Below is a small trained network, with its code and all its weights. Each question gives an input and a class and asks what happens when units are switched off, that is, made to give their printed mean instead of their output.

import numpy as np


def w(rows, s, z=0):
    codes = np.array(rows[::2]) - 128.0
    scale = np.full(codes.shape[1], s)
    scale[-1] = z or s
    return codes * scale


def norm(h):
    return h / np.sqrt((h * h).mean(-1, keepdims=True) + 1e-5)


def f(y):
    return np.maximum(y, 0)


def log_softmax(a):
    a = a - a.max(-1, keepdims=True)
    return a - np.log(np.exp(a).sum(-1, keepdims=True))


def net(x, mask):
    res = np.array(x, float).reshape(1, 7) / 4 @ E
    u = 0
    for l in range(2):
        y = f(norm(res) @ A[l][:, :-1].T + A[l][:, -1])
        res = res + np.where(mask[u : u + 4], y, B[l][:, -1]) @ B[l][:, :-1]
        u += 4
    return log_softmax(norm(res)[-1] @ U[:, :-1].T + U[:, -1])


A, B = {}, {}
E = w([
[161,123,123,219],'x0',
[2,33,210,134],'x1',
[171,144,142,102],'x2',
[101,113,92,88],'x3',
[141,34,86,164],'x4',
[89,84,73,105],'x5',
[84,136,69,187],'x6',
],0.0034)
A[0] = w([
[246,183,253,187,90],'L0N0',
[167,178,38,168,93],'L0N1',
[243,8,66,82,5],'L0N2',
[209,196,186,105,77],'L0N3',
],0.0056,0.0031)
B[0] = w([
[161,209,125,143,254],'L0N0',
[93,116,153,46,223],'L0N1',
[210,93,3,76,184],'L0N2',
[129,128,140,241,224],'L0N3',
],0.0052,0.0027)
A[1] = w([
[73,149,196,186,99],'L1N0',
[115,254,65,86,252],'L1N1',
[106,63,193,79,175],'L1N2',
[108,52,118,213,79],'L1N3',
],0.0074,0.0023)
B[1] = w([
[155,120,80,112,181],'L1N0',
[110,21,196,135,254],'L1N1',
[128,254,123,61,193],'L1N2',
[69,154,57,222,182],'L1N3',
],0.0083,0.0056)
U = w([
[234,194,210,229,172],'0',
[31,185,43,254,151],'1',
[207,99,14,104,127],'2',
[101,101,191,140,5],'3',
[134,65,154,115,116],'4',
[67,251,149,40,138],'5',
],0.015,0.002)

Each question gives the input, the list of numbers given to net, and the class t.
The units are the neurons (one row each of A and B). Each row of codes is followed by its name. A weight is (code - 128) times the scale printed after its matrix; where a second scale follows, it is the last column's (A, B and U).
mask holds one flag per neuron, layer by layer. A switched-off neuron (its flag False) gives its mean, the last column of its row in B, instead of its output. The means were averaged over made-up inputs and are rounded, as every weight is.
A unit's drop is (log p(t) with every unit on - log p(t) with that unit switched off) / (log p(t) with every unit on - log p(t) with every unit switched off).
The circuit of an input: a set's keep is (log p(t) with only the set's units on - log p(t) with every unit switched off) / (log p(t) with every unit on - log p(t) with every unit switched off). Starting from all 8 units, units are removed one at a time, each time the one whose removal leaves the highest keep (on an exact tie, the one counted first), for as long as the keep stays at least 0.8.
units of the circuit, in order: the units of the circuit, biggest drop first
top k neurons: the k neurons with the biggest drops, biggest first
top k neurons in layer l: the k neurons of layer l with the biggest drops, biggest first
drop of u: that unit's drop, to one decimal
input [7,0,8,8,0,2,5], class 4: top 2 neurons in layer 0 -> [L0N1; L0N3]
input [6,2,7,-2,8,4,0], class 1: top 4 neurons -> [L1N3; L1N1; L1N0; L0N1]
input [8,-5,-7,6,-4,7,3], class 4: units of the circuit, in order -> [L1N1; L0N1]
input [-3,5,8,4,6,-2,4], class 1: top 2 neurons -> [L1N3; L0N1]
input [1,4,7,-8,1,3,-2], class 5: top 2 neurons in layer 1 -> [L1N1; L1N2]
input [-4,5,3,-6,6,7,-4], class 5: top neuron in layer 0 -> [L0N3]
input [0,-4,0,-8,-4,6,0], class 3: top 2 neurons -> [L1N1; L0N1]
input [-7,4,1,2,8,-3,2], class 5: top 3 neurons -> [L1N2; L0N3; L1N1]
input [-2,5,4,3,-4,5,7], class 5: top 4 neurons -> [L0N3; L1N2; L1N3; L1N1]
input [-1,-4,4,5,-3,-4,-5], class 0: top 2 neurons -> [L0N3; L0N0]
input [-6,8,-1,5,5,-5,4], class 5: top 3 neurons -> [L1N2; L0N3; L1N1]
input [-7,-5,8,7,-3,-4,-3], class 4: top 2 neurons -> [L1N1; L1N2]
input [3,3,0,5,-2,7,-2], class 5: top 2 neurons -> [L1N2; L0N3]
input [3,-2,1,7,-4,2,6], class 4: top neuron -> [L1N1]
input [-6,1,5,7,6,-6,-1], class 2: top 3 neurons -> [L0N2; L0N1; L1N1]
input [-8,5,3,8,7,0,-6], class 5: top 2 neurons -> [L1N2; L1N1]
input [8,5,0,-1,-8,2,-4], class 0: top 2 neurons in layer 0 -> [L0N0; L0N1]
input [1,-1,4,0,-8,-1,-1], class 0: drop of L0N3 -> 0.3
input [4,-2,-5,6,-1,-4,2], class 4: drop of L1N0 -> 0.0
input [-7,-3,-8,7,-5,-7,-8], class 0: drop of L0N3 -> 0.2
input [-6,7,-6,-6,0,-5,-2], class 5: top neuron in layer 1 -> [L1N2]
